Below are the code and all the weights of a small trained network. Each question names an input and a target symbol and asks about switching units off, where a switched-off unit gives its printed mean instead of its output.

import numpy as np


def w(rows, s, z=0):
    codes = np.array(rows[::2]) - 128.0
    scale = np.full(codes.shape[1], s)
    scale[-1] = z or s
    return codes * scale


def norm(h):
    return h / np.sqrt((h * h).mean(-1, keepdims=True) + 1e-5)


def f(y):
    return y / 2 * (1 + np.tanh(0.7978845608 * (y + 0.044715 * y**3)))


def softmax(a):
    e = np.exp(a - a.max(-1, keepdims=True))
    return e / e.sum(-1, keepdims=True)


def log_softmax(a):
    a = a - a.max(-1, keepdims=True)
    return a - np.log(np.exp(a).sum(-1, keepdims=True))


def net(x, mask):
    ids = ['βγδεζθλμξπστω'.index(c) for c in x.split()]
    T = len(ids)
    res = E[ids] + P[:T]
    u = 0
    for l in range(3):
        r = norm(res)
        for j in range(3):
            rows = slice(2 * j, 2 * j + 2)
            q, k, v = (r @ M[l][rows].T for M in (Q, K, V))
            z = softmax(np.where(np.tri(T) > 0, q @ k.T / 2**0.5, -1e9)) @ v
            o = O[l][rows]
            res = res + np.where(mask[u + j], z, o[:, -1]) @ o[:, :-1]
        u += 3
        y = f(norm(res) @ A[l][:, :-1].T + A[l][:, -1])
        res = res + np.where(mask[u : u + 4], y, B[l][:, -1]) @ B[l][:, :-1]
        u += 4
    return log_softmax(norm(res)[-1] @ U[:, :-1].T + U[:, -1])


Q, K, V, O, A, B = {}, {}, {}, {}, {}, {}
E = w([
[66,108,200,102,158],'β',
[141,142,171,110,95],'γ',
[107,158,75,114,153],'δ',
[8,75,158,136,131],'ε',
[118,154,169,148,173],'ζ',
[106,152,73,109,150],'θ',
[95,142,110,122,190],'λ',
[147,157,162,119,99],'μ',
[138,157,141,140,142],'ξ',
[94,187,92,163,161],'π',
[61,100,183,202,116],'σ',
[106,96,178,75,154],'τ',
[141,150,172,115,89],'ω',
],0.014)
P = w([
[163,55,1,158,62],'0',
[11,136,181,117,69],'1',
[48,145,184,102,84],'2',
[76,142,183,92,106],'3',
[100,141,177,96,125],'4',
[128,144,169,105,143],'5',
[161,148,159,114,162],'6',
[202,142,150,121,185],'7',
[220,112,136,98,203],'8',
],0.0069)
Q[0] = w([
[93,24,192,225,178],'L0H1',
[159,169,26,196,129],'L0H1',
[198,200,195,41,150],'L0H2',
[34,113,152,26,142],'L0H2',
[115,1,96,206,26],'L0H3',
[164,80,75,167,124],'L0H3',
],0.0079)
K[0] = w([
[198,5,65,187,178],'L0H1',
[150,179,80,156,146],'L0H1',
[186,168,152,120,251],'L0H2',
[103,28,136,95,206],'L0H2',
[2,53,112,166,35],'L0H3',
[97,33,77,161,87],'L0H3',
],0.0064)
V[0] = w([
[99,152,173,89,151],'L0H1',
[107,166,104,131,92],'L0H1',
[116,148,100,100,3],'L0H2',
[117,128,73,184,72],'L0H2',
[115,234,121,215,152],'L0H3',
[209,203,176,102,189],'L0H3',
],0.0054)
O[0] = w([
[112,133,127,184,90,175],'L0H1',
[31,78,74,63,124,160],'L0H1',
[163,88,141,5,152,82],'L0H2',
[190,116,143,181,123,109],'L0H2',
[52,2,34,156,150,252],'L0H3',
[80,82,196,148,96,136],'L0H3',
],0.0054,0.0037)
A[0] = w([
[105,197,56,114,160,161],'L0N1',
[85,160,97,159,94,142],'L0N2',
[96,254,147,163,165,251],'L0N3',
[170,115,178,136,9,56],'L0N4',
],0.0089,0.0017)
B[0] = w([
[90,204,179,141,127,239],'L0N1',
[122,124,234,97,160,200],'L0N2',
[145,114,87,3,78,255],'L0N3',
[31,185,92,100,208,131],'L0N4',
],0.0082,0.005)
Q[1] = w([
[75,138,145,44,84],'L1H1',
[34,125,127,134,129],'L1H1',
[83,164,198,64,212],'L1H2',
[126,149,42,80,87],'L1H2',
[139,193,87,144,2],'L1H3',
[182,91,88,117,113],'L1H3',
],0.0082)
K[1] = w([
[174,108,229,78,246],'L1H1',
[34,134,180,169,202],'L1H1',
[157,89,126,136,253],'L1H2',
[102,66,218,37,164],'L1H2',
[152,206,49,93,59],'L1H3',
[145,192,129,33,161],'L1H3',
],0.0065)
V[1] = w([
[103,29,1,165,118],'L1H1',
[76,144,225,133,246],'L1H1',
[161,107,120,84,207],'L1H2',
[96,77,190,158,217],'L1H2',
[173,171,3,110,35],'L1H3',
[160,103,83,100,221],'L1H3',
],0.0059)
O[1] = w([
[131,154,193,63,123,67],'L1H1',
[254,168,91,119,62,253],'L1H1',
[187,123,168,76,98,130],'L1H2',
[106,166,103,102,83,150],'L1H2',
[142,126,187,153,175,43],'L1H3',
[117,108,154,154,117,117],'L1H3',
],0.0073,0.0054)
A[1] = w([
[43,157,46,71,254,5],'L1N1',
[126,135,158,97,28,103],'L1N2',
[228,108,214,72,96,106],'L1N3',
[206,133,123,121,54,100],'L1N4',
],0.0062,0.0021)
B[1] = w([
[94,180,80,246,69,252],'L1N1',
[152,66,191,130,140,227],'L1N2',
[114,93,77,223,98,142],'L1N3',
[1,112,173,126,142,160],'L1N4',
],0.0059,0.0034)
Q[2] = w([
[102,58,143,113,89],'L2H1',
[87,237,95,111,117],'L2H1',
[46,153,122,135,189],'L2H2',
[77,27,141,166,140],'L2H2',
[147,8,189,142,81],'L2H3',
[132,86,104,106,139],'L2H3',
],0.013)
K[2] = w([
[147,115,188,166,252],'L2H1',
[105,92,54,104,87],'L2H1',
[46,60,119,125,89],'L2H2',
[129,128,175,145,227],'L2H2',
[103,144,174,105,201],'L2H3',
[138,141,157,193,173],'L2H3',
],0.013)
V[2] = w([
[32,71,139,103,117],'L2H1',
[130,94,137,161,185],'L2H1',
[138,68,109,146,72],'L2H2',
[224,116,2,61,141],'L2H2',
[90,140,41,140,121],'L2H3',
[168,90,101,190,29],'L2H3',
],0.009)
O[2] = w([
[60,2,106,61,204,195],'L2H1',
[142,128,83,12,113,58],'L2H1',
[164,129,197,156,137,76],'L2H2',
[59,201,205,111,183,8],'L2H2',
[102,134,197,103,144,254],'L2H3',
[12,70,93,113,19,73],'L2H3',
],0.0068,0.0037)
A[2] = w([
[73,89,198,117,72,178],'L2N1',
[79,175,164,153,60,132],'L2N2',
[201,166,196,101,1,1],'L2N3',
[148,54,154,94,143,148],'L2N4',
],0.0086,0.0072)
B[2] = w([
[200,120,188,163,95,254],'L2N1',
[138,139,101,128,201,246],'L2N2',
[2,129,51,175,158,147],'L2N3',
[109,173,132,182,178,174],'L2N4',
],0.011,0.0043)
U = w([
[167,131,92,124,145,161],'β',
[136,181,148,38,50,102],'γ',
[145,104,160,116,211,99],'δ',
[163,118,90,133,151,138],'ε',
[75,70,229,191,177,31],'ζ',
[173,112,162,188,59,255],'θ',
[90,136,78,248,151,88],'λ',
[90,33,105,94,143,96],'μ',
[148,128,98,89,117,164],'ξ',
[145,156,57,129,13,75],'π',
[175,152,124,94,141,120],'σ',
[162,137,115,105,157,136],'τ',
[162,227,210,160,143,102],'ω',
],0.015,0.0054)

Each question gives the input, a string of symbols that net reads in full, and the target symbol t.
The units are the heads (2 rows each of Q, K, V and O) and the neurons (one row each of A and B). Each row of codes is followed by its name. A weight is (code - 128) times the scale printed after its matrix; where a second scale follows, it is the last column's (O, A, B and U).
mask holds one flag per unit, layer by layer, with each layer's heads first. A switched-off unit (its flag False) gives its mean, the last column of its rows in O or B, instead of its output. The means were averaged over made-up inputs and are rounded, as every weight is.
A unit's drop is (log p(t) with every unit on - log p(t) with that unit switched off) / (log p(t) with every unit on - log p(t) with every unit switched off).
The circuit of an input: a set's keep is (log p(t) with only the set's units on - log p(t) with every unit switched off) / (log p(t) with every unit on - log p(t) with every unit switched off). Starting from the 12 units with the biggest drops (on a tie, the unit counted first), units are removed one at a time, each time the one whose removal leaves the highest keep (on an exact tie, the one counted first), for as long as the keep stays at least 0.8.
units of the circuit, in order: the units of the circuit, biggest drop first
top k neurons: the k neurons with the biggest drops, biggest first
k most important neurons of layer l: the k neurons of layer l with the biggest drops, biggest first
which heads matter: for each layer, one digit per head in row order, 1 if its drop is at least 0.15 and else 0, layers parted by /
input π τ π ζ λ, target ζ: units of the circuit, in order => (L2H3, L2N1)
input π σ π, target π: units of the circuit, in order => (L0N1, L2H2, L0H3, L0N3)
input σ λ λ θ τ, target μ: units of the circuit, in order => (L1H1, L2H1)
input π λ λ π π π π π θ, target λ: units of the circuit, in order => (L0N3, L1N1)
input π λ ζ, target θ: top 3 neurons => (L0N3, L1N1, L2N1)
input σ π π τ π θ π τ, target μ: top 3 neurons => (L0N1, L1N1, L0N3)
input λ τ π, target γ: which heads matter => 000 / 000 / 001
input θ μ λ τ λ, target γ: 2 most important neurons of layer 1 => (L1N3, L1N1)
input τ λ τ τ τ τ θ π ω, target λ: which heads matter => 001 / 000 / 000
input λ ξ μ π β, target λ: which heads matter => 001 / 001 / 100
input σ λ τ π π ζ λ δ, target ω: 2 most important neurons of layer 1 => (L1N1, L1N2)
input τ π π σ λ, target π: most important neuron of layer 0 => (L0N1)
input ε λ δ λ π γ, target λ: top 4 neurons => (L0N4, L0N3, L0N1, L1N1)
input ζ ζ ζ σ, target π: which heads matter => 111 / 101 / 111
input λ π λ ζ ε, target λ: top 4 neurons => (L0N3, L2N3, L1N4, L0N4)
input ζ π π π τ, target π: 3 most important neurons of layer 0 => (L0N3, L0N1, L0N2)
input ζ π τ π π λ δ π ε, target π: 3 most important neurons of layer 0 => (L0N3, L0N1, L0N2)
input θ τ τ ζ π, target ζ: 3 most important neurons of layer 0 => (L0N3, L0N2, L0N1)
input π ε π, target μ: units of the circuit, in order => (L2H1, L0N1, L1H3, L2H2)
input π ε π ζ ε, target θ: which heads matter => 000 / 001 / 000
input λ ζ τ π λ π, target ω: top 2 neurons => (L1N1, L0N3)
input ε ε π θ τ, target ζ: 3 most important neurons of layer 0 => (L0N3, L0N1, L0N2)
input π γ λ σ ξ, target θ: top 2 neurons => (L0N3, L1N1)
input π π ε μ μ ζ ω π β, target θ: top neuron => (L0N3)
input π λ π τ π τ θ π μ, target λ: 2 most important neurons of layer 1 => (L1N1, L1N2)
input λ τ λ τ ζ, target λ: top 3 neurons => (L2N3, L0N3, L0N1)
input ζ ζ ζ μ, target ζ: top 4 neurons => (L0N4, L0N3, L0N1, L2N1)
